In the rows, 128 means zero.
Here are made-up things, facts about them, and rows of numbers that follow some of those facts. Name the thing behind each unnamed row.

There are 4 kinds of fact about the things: gromur, vimo, nason, grokon.
gromur: is of sort; vimo: uses; nason: refers to; grokon: belongs to class
skofegran | gromur d | vimo mibur | nason klenus, klumam | grokon h
fepe | gromur a | vimo fasan | grokon h
felutil | nason korek
zivur | gromur b | grokon i
drabam | gromur d | vimo palogre | grokon i
plofo | gromur a | grokon i
drobetu | nason pleplar
fadral | nason ribu
vatar | gromur c | nason fogru | grokon j
fasan | gromur g | nason fleskas, skikik, tuni | grokon h
tuni | gromur a | nason fleskas, skikik | grokon h
korek | gromur c | nason dasu | grokon i
dasu | gromur b | grokon h
graflosom | gromur a | vimo drofluk | nason posor, stanogre, palogre | grokon i
trolar | gromur c | nason flenedok, felutil | grokon j
drifel | nason klenus
kinuk | gromur a | grokon h
pleplar | gromur a | nason pozedru, gifli | grokon j
studrom | gromur e | vimo kaviska | nason flidramon | grokon i
tratofem | gromur b | grokon j
lustek | nason fleskas, stanogre
staple | gromur b | vimo sikle | nason fleskas, skikik, rigal | grokon h
pozedru | gromur g | nason gagro | grokon i
pegum | nason skikik
brapor | gromur e | nason lustek | grokon h
rumin | gromur a | nason skikik, ribu, rodrul, vurek | grokon i
stifom | gromur c | grokon h
klopes | gromur d | grokon i
mulok | gromur a | nason skikik | grokon h
gagro | gromur b | vimo peflak | nason skikik | grokon j
travok | gromur a | vimo nuplo | nason plofo, tratofem, rigal | grokon i
riklozul | gromur f | vimo gofis | grokon j
grila | nason vurek
posor | gromur f | nason skikik | grokon i
ridrer | gromur d | grokon h
trosun | gromur f | vimo plofo | grokon j
kaviska | nason fipli
trosko | gromur d | nason fleskas, rodrul | grokon i
repi | gromur e | grokon h
flenedok | gromur a | nason flidramon, vozer | grokon j
peflak | gromur a | grokon j
nitremi | gromur e | nason tratofem, sadro | grokon h
subrer | nason trosun, gumi, gofis, tetri
ribu | gromur a | grokon i
skikik | gromur b | vimo felutil | grokon h
putril | gromur g | grokon h
fipli | gromur a | nason skikik | grokon h
trelik | nason skikik
klaskis | nason skikik
palogre | nason nizas, trosko, rodrul
klenus | gromur g | nason fleskas, skikik, rodrul | grokon i
tiguk | gromur b | vimo drofluk | nason graflosom, stanogre, skodrize | grokon i
stanogre | gromur e | nason klenus | grokon i
stipun | gromur e | vimo trelik | nason mikli | grokon i
rodrul | gromur f | nason skikik | grokon h
plefli | gromur e | vimo sikle | grokon h
plaske | nason klenus
kleda | gromur b | nason vurek | grokon i
mutotan | gromur e | vimo nitremi | nason flido | grokon i
bitis | gromur e | nason skikik | grokon h
maklum | gromur a | vimo lividram | grokon j
fogru | gromur b | vimo drobetu | nason flogu, kinuk | grokon h
dribrer | gromur d | grokon j
gistor | gromur b | vimo fastu | nason drofluk, bitis, kinuk | grokon j
sostur | gromur a | nason rigal | grokon j
tisol | gromur b | vimo drifel | nason klaskis | grokon h
brikli | gromur a | grokon h
nizas | nason skikik
skodrize | gromur c | grokon h
stofle | gromur a | grokon i
rubis | gromur a | grokon j
ninuk | gromur g | nason vurek | grokon h
grase | gromur b | nason nufleplam | grokon h
brume | gromur d | nason fleskas | grokon h
kasum | gromur e | nason lifletrek, mafo | grokon h
trifi | gromur c | vimo plaske | nason rodrul | grokon j
flogu | gromur g | grokon j
flidramon | gromur f | grokon i
klugam | gromur b | grokon h
fleskas | gromur b | nason skikik | grokon h
flido | nason stofle
tekil | gromur b | nason trosun | grokon h
vurek | gromur d | nason fipli, verik | grokon h
skitrom | gromur a | vimo mulok | grokon h
drofluk | gromur c | nason fleskas | grokon h
gifli | gromur d | vimo palogre | nason plaske | grokon j
vozer | gromur a | vimo duvo | nason skikik, nufleplam, dasu, verik | grokon j
teklo | gromur g | vimo rodrul | nason skikik, fipli | grokon i
stegrim | gromur a | nason tetri | grokon h
mikli | gromur a | grokon i
fastu | nason fasan
dutin | nason zorok, skikik
kleplomak | gromur a | nason skikik, posor, stipun | grokon h
lifen | gromur c | grokon i
bugem | gromur d | nason brikli | grokon h
stosko | gromur a | nason fepe | grokon h
lifletrek | gromur a | vimo peflak | grokon i
fevar | gromur d | nason fastu | grokon i
sadro | gromur b | vimo subrer | nason gofis | grokon h
stugritam | gromur c | vimo vusas | grokon j
sodul | gromur e | nason skikik, drofluk | grokon i
skuna | nason kinuk
stakun | nason tetri
rigal | gromur f | vimo nuplo | nason gofis | grokon i
lagre | nason fadral
verik | gromur e | grokon i
breklem | nason rodrul, stofle
saplun | gromur d | nason klenus, fleskas, verik | grokon h
tetri | gromur b | nason fleskas | grokon j
bomevok | gromur c | nason skikik | grokon h
klumam | gromur a | vimo gifli | grokon i
gredraskul | gromur e | vimo klaskis | grokon h
nufleplam | gromur e | vimo bugem | nason fleskas | grokon i
trisadro | gromur a | vimo sikle | grokon h
nuplo | nason nufleplam

Known rows:
fasan: [102 140 133  55 133  93 166 147 106 161 140  71 153  70 101 155 114 113
 122 108 164 138  67 154 179 151 102 156 136 132 139 120 128 121  83 117
  91]
skitrom: [127 166 123 140 115 124 114 114  87 134  86 114 128 127 130  81 144 126
 148 138 169 106 125 117 142 147  74 145 128 106  93 110  91 145 100 129
 138]
sadro: [140 148 152 105  96 129 109 101  83 161 107 145 139 162 128 102 142 126
 135 128 143 115 128 129 126 158  69 168 119 130 102 127 130 137 129 153
 146]
mafo: [118 127 121 161 144 130 120 169 140  88 103 124 131 142 155 104 130 137
 102 161 145 106 151 128 158 110 141 107 115 138 113 112 118 131 134 135
 136]
grase: [114 146 140  94 103 125 140 133  99 146 113 123 149 149 128 110 117 139
 109 126 128 120  98 148 137 133  84 163 124 156 130 134 138 148 116 155
 123]
trifi: [170  83 199 116 128 178 133 116 141  96 124 140 123 135 104 173 146  92
 127 119 126 133 178 137  69 141 149 114 142 101  77 125 132  96 134 140
 147]
rodrul: [104 128 115  66 163  63 120 101 129 175 191 112 150  92 102 149 154 124
 127 136 154 157  41 137 147 142 110 198 135 168 133 139 130  63  96 120
 143]
klenus: [131 106 113  76 106 110 153 114 135 201 185 121 127  80 108 193  85 117
 148  66  88 162 111 131 132 143 170 115 133 113 203 154 173 138 142  89
  74]
skofegran: [135 148 154  96  81 119 105  85  80 172  96 117 139 138 129 102 142 104
 130 113 135 134 142 140 123 164  82 160 126 123 118 127 119 141 117 155
 139]
brikli: [ 99 172 104 151 116 123 136 131 105 117  93 101 131 131 137  76 131 144
 123 147 145 115 103 137 146 112  86 147 136 140 122 118 101 147  92 141
 133]
ninuk: [110 150 132 115  80 117 112  99 100 169 118 120 148 155 134  91 137 119
 110 129  91 133 122 149 127 120 104 179 144 153 136 133 129 117 100 165
 134]
flenedok: [142  96 168 147 124 169 141 136 154  84 126 114 122 133 114 153 140 105
 104 123  86 133 169 151  70  90 170 116 162 119 100 129 123  90 107 146
 140]
rigal: [136 125 107 178  79 150 127  95 106 217 198 172 156 107 105 136 142 141
 184 102 102 108 184 100  85 155  98  92 106 121 126 132 136 158 201  82
 135]
brume: [108 145 154  58  95 121 175 164  88 150  91  62 150  87 109 136  98 120
 102  84 146 128 100 165 164 147  90 131 122 130 148 121 130 179 101 138
  84]
mutotan: [153 128 111 143 122 135 109 102 121 178 148 179 101 140 121 137 118 152
 181  88 101 125 144  77  96 145 123 116 108 100 136 150 145 161 175  89
 129]
stugritam: [170 106 172 160 145 186 142 137 142  58 106 139 110 133 112 152 147 111
 137 144 159 107 171 123  80 125 140  94 140  88  60 115 108 110 123 127
 146]
klopes: [132 146  59 178 115 143 144 111 136 126 131 147  98 124 151 116 102 152
 162 125 131 132 129 104 113 107 150  87 121 109 178 140 127 178 141 103
 105]
kleda: [138 119  92 142  93 143 124  96 135 163 163 182 118 165 143 136 101 145
 151 110  75 145 132 115  93 117 150 122 120 135 181 159 165 149 166 120
 118]
korek: [135 126  84 154 101 140 134  98 136 150 149 168 113 149 144 129  94 141
 152 112  92 146 131 114  98 120 147 108 116 126 184 153 156 163 157 111
 111]

Which thing is each row?
No name comes twice in this set of rows, the named rows included.
[151  81 219  65 125 190 213 218 135  88 112  81 135  92  80 214  89 120
  93  70 121 107 145 166 111 120 149  83 132 103 105 125 153 147 130 131
  83] : tetri
[104 153 134 107  91 117 138 126 101 150 102  96 147 132 126  98 123 129
 108 118 113 127 114 152 137 127  95 159 136 143 136 127 123 148  96 149
 121] : stegrim
[149 119 152  71 117 142 171 171 105 190 131 124 112  80  91 188  72 155
 167  30 123 112 136  90 132 171 112  81  88  71 149 138 157 211 177  65
  67] : nufleplam
[103 157 123 122  98 114 128 117 103 143 107 106 142 134 131  90 128 130
 115 130 118 127 110 144 135 123  94 162 136 144 133 128 116 134  95 151
 132] : stosko
[ 96 132 110  74 189  59 122 104 137 150 191 122 141  97 103 144 150 128
 131 149 159 161  29 131 143 146 100 196 125 174 124 135 128  76  96 114
 153] : bitis
[ 98 145 111 103 136  83 123  96 121 148 151 102 144 105 119 119 139 108
 122 141 144 157  73 145 145 138 107 179 142 153 143 128 120  99  85 133
 135] : kleplomak
[103  99 145 150 102 128 139 156 121 142 160 115 193 110 124 133 140 104
  89 146 121 115 191 157 142 137 114  95 109 168 103 105 132 137 168 128
 137] : nuplo
[101 164 118 136 138 121 134 149 110 120 107 122 130 146 125  84 132 170
 118 138 133 105  89 124 132 113  72 157 115 155 107 128 113 152 111 140
 141] : repi
[117 101 124 110 172  87 108 132 160 117 161 118 143 106 135 149 140 102
 109 163 150 153 116 137 167 137 162 138 127 151 129 119 133  76 126 122
 140] : dutin
[104 148 142 101 119 112 130 139 107 152 116 116 143 147 116 102 126 155
 108 112 105 118  96 132 126 123  79 169 120 160 118 134 130 147 116 146
 136] : brapor
[ 97 139 134  45 146  80 168 145 110 153 145  60 149  51  93 161 112 108
 114 104 172 150  59 154 181 154 105 153 130 133 146 120 127 126  80 107
  91] : tuni
[103 124 147   5 165  83 187 163 115 152 165  70 155  47  82 195  99 115
 117 102 195 148  31 160 192 174  97 159 116 142 147 122 151 128  97 103
  81] : fleskas
[127 133 221 114 104 210 107  70 128  81 143 156  27 121 124 168 213  96
 126 100  75 161 176 188 138 125 168  87 135  46  57 134 142 107 139 184
 169] : gifli

The same things again, as new rows of numbers:
Known rows:
skitrom: [133 102 139 137 171 131  58  75 128 109 126 182 124 121 163 167 176 166
 151 116 108  81 144 150 139 145 125 147 163]
breklem: [127 137 123 131 103 137 157 141 130 126 131 131 136 125 107 106 108 103
 115 133 127 130 136 116 119 134 150 127 126]
nizas: [ 88 136 126 106  80 100 136 159 129 145 149  97 126 138 105 110 105 102
 113 129 159 139 156 102 138 148 127 153 116]
drifel: [134 137 122 132 101 141 160 139 134 125 130 131 135 121 104 105 104 103
 119 132 124 126 136 114 118 132 153 124 125]
vozer: [134 143 141 114 110 135 168 136 126 152 136 125 119 129 115  71 165 156
 141 128 184 110 133 165 127 133  92 127 137]
stugritam: [140 128 133 140 139 149 165 140 117 120 120 119 130 135 156  85 188 127
 131 124 160 172 111 160 141 116  99  95 133]
travok: [167 191 160 138 108 144 167 141 130 130 145 104  81 132 122  68 148 129
 171 141 120 141 130 147 126 158 139 118 145]
ninuk: [118  98 119 103 134 119  78  75 120 144 112 135 146 119 142 172  77 131
 134 120  83  44 130 141 139  96 138 138 153]
klumam: [160 151 145 193 158 125 170 165 138 100 150 141 108 133 142  82 178 146
 125 155 120 160 130 145 127 173 110 128 120]
saplun: [138  84 117  99 128 134  86 107 146 136 111 132 143 106 154 189  85 150
 151 104  94  87 115  98 134  77 131 131 138]
repi: [112 101 131 109 168 130  54  89 109 119 119 168 139 133 157 200 140 149
 133 115 106  97 128 127 122 133 135 141 139]
klopes: [134 149 121 151 139 124 154 158 129 115 124  83 123 139 130 117 129  82
 117 145 117 211 105 118 135 126 126 102 100]
vatar: [134 129 121 119 126 149 174 146 112 152 118 102 141 143 122  96 120 124
 122 125 164 140  99 147 115 110 116 101 124]
maklum: [152 142 139 126 136 147 147 134 110 119 128 154 129 136 132  80 206 146
 140 133 164 143 124 174 126 143  97 108 133]
gistor: [151 135 135 155 106 143 190 130 113 130 122 130 121 125 128  76 157 148
 129 123 166 117 122 162 135 108 107  98 128]
graflosom: [150 151 118 217 165 131 191 107 180 115 136 126 101  88  86  91 160 110
 127 149 163 127 138 158 122 154 114 131 112]
kasum: [110 102 131 109 159 133  78  84 120 136 119 154 134 123 146 191 107 158
 133 112 108  68 129 129 116 121 141 145 147]
bugem: [111  89 119 118 149 129  87  88 127 138 111 118 140 119 163 186  86 130
 132 108  96  87 120 120 141  93 137 131 148]
fevar: [134 151 121 153 128 127 183 154 140 135 125  70 118 127 117 105  90  90
 116 142 121 175 105 119 128 112 133 108 106]

Which thing is each row?
No name comes twice in this set of rows, the named rows included.
[145 166 132 147 130 138 183 149 142 136 133 106 111 121  94 108 104 123
 123 144 131 147 113 123 100 135 136 121 106] : stanogre
[169 145 119 125  99 133 174 179 163 131 126  86 121 110 107 111  96 114
 142 138 123 183 101  91 122  97 120 109  91] : trosko
[190 161 139 140 101 145 182 171 178 111 138 132 100  89 104  96 154 157
 162 137 133 163 123 102 116 119 109 121 103] : nufleplam
[124  92 129 145 149 137 109  79 148 127 116 127 125  99 179 163 109 146
 142 104  94  80 130 130 156  80 128 132 166] : skofegran
[141 129 126 123 119 135 146 143  82 124 115 139 142 155 121 108 164 126
 118 130 162 152 108 151 122 126 113  91 103] : tratofem
[162 131 121 108  78 142 151 162 149 118 131 151 139 110  97 110 114 123
 141 130 124 138 131  89 112 122 143 124 112] : lustek
[144 131 132 141 121 152 192 138 133 140 123 107 125 122 140  74 149 138
 135 120 166 138 112 155 134 100 103 102 138] : trifi
[133  92 121  62  93 101  50 113 139 149 125 135 142 110 132 184  97 154
 161 113 105  66 138 102 148  91 105 154 131] : fasan
[111 159 125 114 164 140 159 164 145 126 124  63 131 129 145 122 127  69
 118 146 107 228  99 118 128 117 116 109 112] : flidramon
[157  68 100 130 150 137  79  99 182 124 114 160 144  80 126 205 120 154
 159 104 135  84 120  92 123  94 115 141 116] : drofluk
[ 55  96 125  54 144 111  73 113 151 172 131  67 137 118 172 192  78 123
 136 103 122 108 132  99 151  86 102 166 153] : rodrul
[102  93 137 137 132  94  58  92 119 120 134 144 112 130 170 176 160 162
 138 106 134  94 156 126 170 130 110 152 144] : skikik
[158 155 120  94  69 102 153 176 156 147 137  82 121 113  85  98  93 115
 146 147 126 148 123 102 131 110 104 129  90] : klenus
[141 137 121  82 109 129 135 143  90 133 111 125 157 145 124 100 154 104
 125 140 134 151 109 159 134 111  99  95 111] : flogu
[132 187 154 110 124 161 198 153 152 141 133  37  94 113 164  77 114  85
 159 132  96 192 109 128 143 101 125 104 154] : rigal

The same things again, as new rows of numbers:
Named rows:
brapor: [164 119 144 100 112 142 105 127 122 120 171 128 170  87 113 117 125 110
 163 136 145 110 113  87  74  73 148 168 125  51 101 139 107]
bugem: [178  82  99 119 128 152  78 145 163 134 124 130 185 103  78 132 163  99
 114 150 110 108 164  75  95  51 160 158 144  89 121 190 103]
fadral: [136 132 121 124 138 126 122 138 152 140 135 151 136  95 104 126 121 121
 126 152 102 118 103 128 123  96 146 135 142 121 129 126 129]
klopes: [ 91 101 143 129 146  96 124 121 184  65  46 133 143 116  78 148 144 169
 106 109 117 135 161 178 102 131 116  47 162 158 142  71 196]
klugam: [180 127 116 114 116 114  95 159 139 153 157 140 153 119  95  99 146 112
 136 161  80 114 126  94 108  87 159 149 105  81 123 144 110]
trifi: [ 98 154 139 111 138 139 116 109 144 124 106 160 122  80 138 118 134 111
 139 141 162 144 115 162 126  92 114 121 144 114 180 134 116]
rodrul: [145  84 149 139 150 158 101 133 139 157 170 147 145 124 108 128 123  62
 106 182  82 119 125  62 124  84 163 174 134 127 114 116  85]
tiguk: [ 67 136 166  97 142 105 143 156 176  75  73 129 138  87 118 114 167 144
 158  84 167 148 125 185  96 133 107  51 150 142 157  85 191]
tratofem: [167 120 133 152 101 125  86 125 183 133 117 166  81 157  92 119 107 136
 113 121 131 107 105 146 131 110  87  90 124 129 152  66 127]
kleda: [ 64 114 165 115 156 107 137 152 180  68  60 153 144  95 108 114 155 145
 125 112 146 151 130 175  94 137 113  67 159 163 117  73 176]
gagro: [105 145 140 104 127 128 115 130 147 139 122 170 120 104 135 101 126 121
 140 147 175 143  87 160 138  99 117 121 141 120 153  93 125]
bomevok: [148 132 144 100 149 151 119 148 124 150 158 117 160  84 135 113 132  62
 140 158 119 124 118  82  91  80 164 166 123  89 147 140  96]
staple: [176 138 138  83 111 145 116 160 122 159 169  97 138 115 150  94 144  67
 181 124 168 117  83 109  82  70 149 148  97  69 168 138 105]
tekil: [202 128 116 118 106 143  95 151 148 142 155 108 137 135 105 101 139  95
 143 122 103 102 110  94  75  87 129 135 104  68 150 133 102]
brume: [159 129 144 103 123 163 115 130 130 148 160 113 160 110 132 124 128  79
 155 133 122 119 112  77  82  70 160 159 127  84 155 129  96]
flidramon: [ 76  94 154 141 155  85 127 126 171  76  58 162 138 128  79 139 137 150
  94 135  94 140 151 166 137 133 122  65 159 181 140  58 191]
vusas: [154 126 108 136 144 120 123 159 176 140 113 137 156 109  74 131 110 125
  93 152  91  95 113 106  91  97 148 115 134 126  99 100 117]
sadro: [220 133 128 114  93 124  92 143 134 146 173 112 104 141 108 102 130  98
 157 123 101 102  91 106  98  82 135 126  85  68 180 114 127]
kasum: [173 135 116  93 106 115  97 142 134 114 146 143 182  83  85 112 146 154
 157 144 113  92 129  96  70  67 149 147 127  28 102 170 122]

Name these rows:
No name comes twice in this set of rows, the named rows included.
[ 63 100 180 127 166 116 139 125 171  80  70 137 131 121 124 138 133 120
 107 118 134 148 139 165 118 135 119  69 160 185 150  45 177] : posor
[162 114 137 124 125 116 100 140 119 157 183 173 149 137 106 110 128  95
 134 177  59 122 112  85 134  90 160 170 118 102 104 119 106] : dasu
[198 115 134 178 113 134 111 118 173 140 138 128 103 167  83 144  71 114
 103 132  81  84  83 109  95 100 117 102 120 124 125  47 121] : gofis
[174 138 112 147 136 170 123 141 191 120  99  82 142 118  98 129 109 101
 133  95 148  89  99 114  51  90 107  94 119  97 138 113 109] : subrer
[117 136 136 115 113 115 132 127 182  69  53  86 137 147 116 137 140 150
 168  68 175 139 135 199  76 130  99  22 141 137 216  75 204] : travok
[185 104 123 125 107 120 100 124 123 164 172 148 158 151 112 140 112 103
 125 168  52 130 128  84 135  96 177 163 132 108 140 130 109] : kinuk
[ 87 120 195 109 122  98 133 140 169  83 105 159  77  99 125 162 133 166
 145  74  59 172 179 161 147 158 128  56 200 169 184  74 191] : klumam
[ 65 114 151 107 112  98 116  92 145  39  62 165 150  83  96 123 166 181
 159  97 166 145 151 201 109 119  90  66 157 103 129 106 207] : studrom
[158 117 140 109 126 140 117 134 126 173 170 143 165 139 135 130 111  83
 150 160  80 143 114  79 120  94 184 177 147 116 137 130  99] : fipli
[158 147 125 132 115 154 109 136 186 137  97 121 131 147 122 138 108 132
 138 102 165 123 122 141  92 110 115  91 154 125 170 101 121] : sostur
[ 72 117 156 100 120  86 125 127 159  48  74 143 140  88  88 133 153 183
 154 104 167 135 135 186 100 114 113  57 155 107 121  73 214] : mutotan
[ 60 124 168 101 129 114 148 135 166  88  67 122 147 115 132 141 141 139
 158  88 157 165 129 182 111 138 135  55 173 166 174  76 185] : graflosom

